Facts:
gurur (φ linuk) (θ 544) (λ b) (σ 346)
fute (θ 956) (Ξ didum, druval) (λ e) (σ 346)
plopum (φ fusil) (θ 809) (Ξ brovul) (λ d) (σ 972)
boklugre (φ brafu) (θ 293) (Ξ daklil, kubrim, niklos) (λ d) (σ 130)
rigra (φ redu) (θ 293) (λ g) (σ 316)
tuflol (φ gita) (θ 956) (λ g) (σ 346)
gezo (θ 956) (Ξ sirul, netres, patru, fusil) (λ g) (σ 346)
vuskel (φ dralel) (θ 293) (λ a) (σ 346)
draklon (θ 293) (λ b) (σ 972)
rigu (φ rigra) (θ 809) (λ g) (σ 130)
stugan (φ stiguvun) (θ 956) (λ d) (σ 346)
fliflor (θ 956) (Ξ drozur, brafu) (λ d) (σ 130)
nadran (θ 544) (λ d) (σ 130)
plugra (φ bridodrel) (θ 956) (λ d) (σ 346)
daklil (θ 809) (λ a) (σ 346)
didum (φ sobrel) (θ 956) (λ c) (σ 130)
flege (φ plodivel) (θ 956) (Ξ zegem) (λ d) (σ 130)
mugrustur (φ sogul) (θ 293) (λ f) (σ 130)
bikala (θ 956) (Ξ droki, mugrustur, vodram, festa) (λ a) (σ 346)
patru (θ 809) (λ a) (σ 346)
somubre (θ 956) (Ξ gurur, ruvu) (λ a) (σ 130)
netres (φ vaplal) (θ 293) (λ b) (σ 346)
festa (φ vuluk) (θ 293) (λ g) (σ 130)
trirol (φ tubri) (θ 956) (λ f) (σ 346)
stara (θ 809) (λ c) (σ 346)
ditru (φ sulegran) (θ 544) (λ g) (σ 346)
truler (φ miklobrim) (θ 956) (λ e) (σ 346)
niklos (φ nostas) (θ 956) (λ a) (σ 130)
gapufol (φ drubas) (θ 956) (λ f) (σ 346)
dresun (θ 809) (Ξ tronen, stafo, brastek, giflak) (λ e) (σ 130)
drebrem (θ 809) (Ξ flivitul) (λ c) (σ 346)
komok (θ 956) (Ξ plodivel, patru) (λ b) (σ 346)
mitas (θ 809) (Ξ fedum) (λ a) (σ 346)
nurak (φ kubrim) (θ 544) (λ d) (σ 972)
trobemel (φ kletom) (θ 809) (λ c) (σ 316)
giflilu (φ draklon) (θ 293) (Ξ stamo, fedum, skiden, flivitul) (λ d) (σ 346)
brastek (φ zoges) (θ 544) (λ a) (σ 346)
fedum (θ 544) (λ c) (σ 346)
gitin (φ tomus) (θ 293) (λ f) (σ 972)
tiklel (φ rigu) (θ 956) (λ d) (σ 130)
droki (θ 809) (λ g) (σ 346)
taves (φ tredak) (θ 956) (λ b) (σ 130)
devok (φ boklugre) (θ 956) (λ g) (σ 346)
tebovil (φ gudraklu) (θ 956) (λ b) (σ 346)
stenis (θ 809) (Ξ lezil, tomus, brastek) (λ g) (σ 130)
sulegran (θ 956) (Ξ patru) (λ g) (σ 130)
nedru (θ 956) (Ξ bridodrel, tredak) (λ a) (σ 130)
tomus (θ 544) (λ d) (σ 346)
batom (θ 293) (λ e) (σ 972)
gubrum (θ 809) (λ a) (σ 972)
tregriden (φ vufim) (θ 544) (λ a) (σ 346)
flaklin (φ trapli) (θ 956) (Ξ taves, kludran, pepus) (λ g) (σ 346)
tepla (φ vodrik) (θ 809) (Ξ taves, batom) (λ a) (σ 346)
drosku (θ 956) (Ξ rigra, dragen, fopligil, gita) (λ c) (σ 130)
sulos (φ zuskifen) (θ 544) (λ g) (σ 346)
kludran (θ 956) (λ b) (σ 346)
kedo (θ 809) (Ξ duzum, zevedu) (λ a) (σ 346)
pafesto (φ dragen) (θ 809) (Ξ konik, vodrik) (λ b) (σ 130)
konik (φ flaklin) (θ 956) (λ b) (σ 972)
nadris (θ 956) (Ξ trirol, taves) (λ e) (σ 346)
duzum (θ 544) (λ c) (σ 316)
vodrik (θ 544) (λ b) (σ 346)
sirul (θ 956) (λ g) (σ 346)
klogrir (θ 809) (Ξ stamo) (λ c) (σ 346)
klusis (θ 544) (Ξ trobemel, lezil, netres) (λ b) (σ 346)
buva (φ klogrir) (θ 544) (λ b) (σ 346)
bino (θ 809) (λ c) (σ 316)
lukem (θ 809) (Ξ gudraklu) (λ c) (σ 130)
zevedu (θ 809) (λ b) (σ 346)
suple (θ 293) (Ξ begir) (λ e) (σ 316)
zakan (θ 956) (Ξ plugra, kludran) (λ e) (σ 972)
ruvu (θ 956) (λ c) (σ 346)
trogo (θ 809) (λ d) (σ 346)
dralel (φ trirol) (θ 809) (Ξ plodivel, trapli, funokel) (λ a) (σ 316)
vuluk (φ gitin) (θ 956) (λ a) (σ 346)
mitegras (θ 544) (λ g) (σ 346)
ruziri (φ duzum) (θ 544) (Ξ doklir) (λ g) (σ 346)
manik (φ sulos) (θ 293) (Ξ didum, nadran) (λ c) (σ 316)
stafo (φ tribo) (θ 809) (λ b) (σ 130)
kubruklom (φ skema) (θ 956) (λ g) (σ 316)
fofli (θ 293) (Ξ patru, gigras, mugrustur, funokel) (λ f) (σ 346)
plodivel (φ funokel) (θ 956) (λ f) (σ 130)
kubrim (θ 293) (λ b) (σ 130)
redu (φ netres) (θ 809) (λ d) (σ 972)
tubri (θ 809) (λ b) (σ 346)
driflom (φ skiden) (θ 956) (λ d) (σ 346)
lezu (θ 293) (λ e) (σ 346)
brovul (θ 809) (λ b) (σ 346)
gokibrom (θ 956) (λ d) (σ 316)
marom (θ 956) (Ξ stara, begir, druval, bino) (λ a) (σ 346)
geze (φ driloskel) (θ 544) (Ξ mugrustur, ruvu, drubas) (λ b) (σ 346)
skiden (φ deval) (θ 293) (λ a) (σ 346)
guple (θ 956) (Ξ vuluk) (λ d) (σ 316)
grogrem (θ 293) (Ξ bridodrel, gudraklu) (λ a) (σ 346)
gupo (θ 809) (Ξ ponar) (λ d) (σ 346)
tavul (φ gurur) (θ 544) (λ d) (σ 316)
funokel (φ lezil) (θ 809) (λ b) (σ 346)
sobrel (φ vuskel) (θ 956) (λ e) (σ 130)
gudraklu (φ truler) (θ 544) (λ c) (σ 346)
bridodrel (θ 293) (λ b) (σ 346)
legrer (θ 809) (Ξ ditru) (λ b) (σ 346)
ponar (φ druval) (θ 544) (λ e) (σ 972)
traflus (φ begir) (θ 809) (Ξ flesadro, funokel) (λ c) (σ 972)
gigras (φ buva) (θ 544) (λ f) (σ 346)
sogul (θ 809) (λ d) (σ 130)
flesadro (φ manik) (θ 809) (λ f) (σ 130)
buki (φ gigras) (θ 809) (λ f) (σ 346)
stamo (θ 544) (λ a) (σ 346)
dragen (φ mugrustur) (θ 544) (λ d) (σ 972)
flivitul (θ 956) (λ b) (σ 130)
desir (θ 956) (Ξ mitegras, flesadro) (λ d) (σ 130)
fopligil (θ 544) (λ a) (σ 346)
zuskifen (φ tepla) (θ 293) (λ g) (σ 346)
gita (φ tregriden) (θ 544) (λ d) (σ 316)
doklir (φ gapufol) (θ 293) (λ b) (σ 346)
zoges (φ niklos) (θ 956) (λ g) (σ 346)
brafu (φ flesadro) (θ 956) (λ d) (σ 316)
sorom (φ ditru) (θ 956) (λ c) (σ 316)
tronen (θ 544) (λ e) (σ 346)
vodram (θ 809) (λ a) (σ 346)
druval (θ 809) (λ a) (σ 972)
tribo (φ kedo) (θ 956) (Ξ sorom) (λ d) (σ 346)
linuk (φ brastek) (θ 544) (λ d) (σ 130)
skema (φ plopum) (θ 293) (Ξ tebovil, brovul) (λ f) (σ 130)
deval (φ sorom) (θ 956) (λ c) (σ 346)
tredak (θ 956) (λ c) (σ 346)
pepus (θ 956) (λ g) (σ 346)
trapli (φ gubrum) (θ 956) (λ d) (σ 346)
stebam (θ 293) (Ξ driflom) (λ g) (σ 346)
lezil (φ driflom) (θ 956) (λ a) (σ 346)
miklobrim (φ trogo) (θ 544) (Ξ tubri, tomus) (λ c) (σ 346)
skemo (φ devok) (θ 956) (Ξ trirol, zegem, pepus) (λ c) (σ 346)
puflus (θ 544) (Ξ buva, flivitul, kubrim, bino) (λ d) (σ 972)
fusil (φ tuflol) (θ 809) (λ d) (σ 316)
trubrer (θ 956) (Ξ sogul, kludran, buki) (λ c) (σ 346)
zegem (θ 956) (λ c) (σ 130)
nostas (θ 809) (Ξ batom, redu) (λ f) (σ 130)
stiflun (φ tavul) (θ 956) (Ξ mitegras) (λ b) (σ 130)
drozur (φ stugan) (θ 544) (λ e) (σ 316)
zofun (θ 293) (Ξ dragen, batom, buki) (λ d) (σ 346)
vufim (φ didum) (θ 544) (λ f) (σ 346)
driloskel (φ pafesto) (θ 809) (λ a) (σ 316)
drubas (φ giflilu) (θ 956) (λ d) (σ 346)
mitrurim (φ skemo) (θ 544) (λ c) (σ 346)
stiguvun (φ geze) (θ 956) (λ c) (σ 346)
kletom (φ drozur) (θ 809) (Ξ lezu, patru, brastek) (λ e) (σ 972)
giflak (θ 809) (λ g) (σ 316)
vaplal (φ konik) (θ 956) (Ξ zegem, deval, gokibrom) (λ g) (σ 130)
begir (θ 293) (λ e) (σ 346)

Known rows:
trobemel: [ -5   1  -9  11  14   7  -9   7   1   4  -5  -5   8  16  -2   4 -12   7
  -1  -3  15  19   2  -2   0  11  -2]
zuskifen: [-12  12 -27   7   1  13   7   0 -14  12  -5  13   8  10   8   6 -21   6
   4   7   4  17  -5  -5   6  17 -14]
ruziri: [-12  11   8  22   9   4   5   2   5 -16  -1   5   0   1  -1   8   7 -11
  -2  -2  -5  36 -27  -7  14   2   4]
doklir: [  0  -4 -13   2   2  -5  -3   4  -4  15  -5  -6  17  12   5   3 -20   3
   8  12   4  20  18   4   1  14  -1]
ponar: [ -1   0   2  15   9   9 -40  15  13   2   7 -14   8   1 -14   1   3  -5
 -14  -1   9   0   8   8  -4   9  -2]
buki: [  2  21   1  11  11  11   2   4  -9  10  -3   0   6  11   2   8  -3   2
  -7 -18   6 -24   2 -21 -10   0   3]
gigras: [  1  19   4  27   6  20 -13  10   0  -2  -2  -5   3   4  -5  10   4 -16
  -5 -21  -3 -23  -9 -13 -12   4   2]
gokibrom: [ -8   3  14  11   4  -8 -15  12   6  10  -1   2  -3   1  -8  -5   1   6
   0 -23  10 -29  14  -4 -13  -6 -12]
nedru: [ -7  -4  36  -3   8 -13  -6  11  12  -2   9  11 -11  -6 -18 -18  -2   3
 -11  -8   3  10   9   5  13  -7  -2]
driflom: [  2  11   7   9   3  11 -11   8  -7  13  -3  -8   1   3  -2   7  -3 -11
  -6 -22   5 -20  18 -12  -3  -1   0]
stebam: [-13  -3   2   3   6 -20  19  -1  -4  -1   2  33   2   9   9  -2  -9   8
  15   4  -2  24 -12  -9   5   0  -1]
lezil: [ -1   3   3  10   2   9  -9   4  -2   9  -7 -15   7   3  -3   7  -6  -4
  -4 -16   8   4  20  -1   1   3  -2]
trogo: [  4   9  15   7   4  -5 -10   7   1   8  -5  10   7   7  -3   1  -2   6
  15 -23   9 -29  17 -12  -9  -7 -12]
skema: [ -2  15  23  -6  19  -3  10   8  -9  10  16  23  -7  -1   1 -15 -12   4
 -32   1 -11 -16  -8 -18  -5   7  22]
ditru: [-10  12  -2  29   4  19  -6   9   7  -3 -10  -6   9   7  -3  13   0  -4
   2  -5   3  27 -17  -3   4   5  -8]
drebrem: [ -6  -4  10   1   4 -15   8   0   3 -10   5  17   8   6  -1  -9   0  13
  18 -11   2  33  -7  10  23  -7  -2]
ruvu: [-12  -1   2  17  -2  -3  -1   7  17   3  -8   2   5   2  -1   3  -9   6
  19  -8  14  14  10  10   6  -2 -18]
sobrel: [ -2  12  16   9  11   0 -10  10  26   7   9 -18   5   0 -10  -8 -23   0
 -23  -1  15  -4  20   4   0  13   6]
deval: [ -7   2  -7  17   4  11   2   3   0   6  -8 -11   7   6   0  10  -8  -2
   2  -5  12  21  11   0   7   8  -3]
flege: [  0  12  35  -4  12  -2   0   7  -2   0   9   1 -16  -4 -22  -9   1  -5
 -36  -4  -2  -8   9 -16   2  -2   9]

Rows:
No name comes twice in this set of rows, the named rows included.
[  2   2  -7  -3   2   1  -3   8 -12  18  -1   0  13  11   5   4 -18   0
   3  -2  -1  -4  18  -2  -7  12   3]	skiden
[ -1  16  -4   3   5  15 -14   5 -13  11  11  -7  -3  -1 -14  -9  -1   0
 -14 -22   8 -23  17  -8   8  13 -19]	brafu
[  3  27   7  -1  19  27  -8  11 -16  12   1  12  -4   3 -19  -9  -9   6
 -23 -10   9 -29   3  -8   2  15 -15]	flesadro
[-12  -3   6  19  10  -8  13  -4   8 -17  -6  27 -15   2   0  -4  -2  -7
  20 -11   7  33  -4 -14   5   2   0]	gezo
[ -8 -12  16   0   9 -28 -19   5  11  -1  20  10 -11  -3 -16 -14   9   3
 -11   0   8  13  13  -1   5  -9  -2]	zakan
[ -4  19   4  16   7  16  -2   7  -5  12  -3  -3   0   5  -1   7  -4  -7
 -10 -28   5 -23   3 -18  -9   0   0]	gapufol
[ -2  -5  14 -10   3 -28   4   3  -8   4  10  21   5   1   2 -11  -4   4
  15  -5 -10   3  11  -1   4  -1   4]	grogrem
[ -6   0  22   2   7 -18  -5   6   2  -4  13  13 -11  -4  -9 -14   7  -2
  -4 -26  -2 -12   9 -12   0 -10  -1]	guple
[ -6  -9  -4   5   0 -17   0   8   7  10  -4   9  16   9   4  -3 -20  12
  25   7   7  12  15   7  -1   7 -15]	bridodrel
[ -3  -1  19   1  -2 -32   1  -6   3  -8   3   0  -7   1 -13   3  11  -6
   2  -6   2   9  22  -7   5  -8  -9]	nadris
[ -7  -2  26  -5  17 -14   6  11  14  -6   6  20  -6   4 -15 -19  -5  12
  -1   6   8  33  -2   6  14  -6  -3]	lukem

The same elements again, as new rows of numbers:
Known rows:
daklil: [  5  -1  -8   4 -19  -3  15   9  -8   8   3   0 -14]
truler: [ 12   6   1  15  10  -7 -14   5   0 -22   9   3  17]
kedo: [ -1  -2   2   7 -23 -10   5  -5  11   0   5  -1 -23]
rigra: [  6  -4   0 -15  -4  13  11   3   2  -4 -13   1  18]
fofli: [-30   0  12  19   9 -18   0 -10  13  -6   9   3  -5]
stenis: [-24   0  12  -5   0  -8   3 -17  10  12   1  -2 -22]
skema: [  0   5  19  14  -2   0  -7 -12   7 -13  -5   6  29]
boklugre: [  1  -4  16  -9  -1  12   3 -10  24  -7 -13  12  13]
kubrim: [ -5   7   5  20  -2   7  15   8 -16   5  -2  14  20]
dresun: [-19  13   9  22  -7 -21 -10 -17  -1 -15  16   3  -6]
trogo: [-14  -7   4   8  -1   7   9   3   5  16  -7   4  -2]
vuluk: [ 17   2  -2 -10   4  -4   3   6   0  -6   1  -8  -5]
klusis: [-26  -2   5  19  11  -9 -17 -12   1   6  13   8 -12]
stafo: [ -9   6  15  -1  20  -2  -2  -2 -12  -7   4  -4  25]
stara: [ 13   4 -10  -2 -27  -6  13  11  -6   3   9   0 -22]
buva: [  6  -6   1   7   9  16 -16   9 -14  -3   1  10  24]
marom: [  6   1  -3  12 -22  -5  -2  -6  15   0   2   6 -27]
tiklel: [  1  -1  11 -11  11  14   3  -6   7   7 -11   2   9]
sulos: [  6 -14   1 -18   9  11 -10  -1   4   9   0   6  -2]
sirul: [-17  -1   0  -5  18  -7  13   3  -1  16  -1  -9 -22]

Rows:
No name comes twice in this set of rows, the named rows included.
[ 17   4  -6 -20 -28 -10   3  -4  12 -18   2   3  -8]	manik
[ -9  -8   7  17 -13   8  10  -3  20  10 -12  15  -5]	zofun
[  6  11 -14  -8  -4 -19  10  10 -13   7  11 -15 -34]	ruvu
[ -2  12  -2  20   8  12   9   5 -15  12  -1  12  14]	flivitul
[  6  -4  11  -4  -1  20  -2 -11  16   3 -15   8  10]	flege
[  6  -9  11  -2   6   4  -3   1   9   8 -11 -20   2]	tuflol
[  3 -13   0  -1   1  22 -13  -1 -10  13 -18 -12  23]	gita
[-10   8 -11 -10   4 -18  14  11 -20  10  14 -15 -20]	patru
[ 16  -6   6  -1 -12  -1 -18   0  -8   2  -2 -21  -9]	tregriden
[-22   0   7   2   9   4   7 -14  12  16  -6   4 -13]	desir
[  0   3  14   6   7   3  -9 -11   7 -18   1  11  24]	pafesto
[ -9  -2  -7  16  10   9  -8   5 -16   9   8  13  -2]	vodrik
[ 16  -3   2  -7 -23   0  -2  -4  16  -6  -2   6   3]	tepla
[ 17   6 -20 -21 -10  -7   1  -2  -4 -13   1 -12  -9]	sorom
[ 10  -2  10  -4 -14 -12  -1   4   5  -7  -3 -19   5]	vuskel

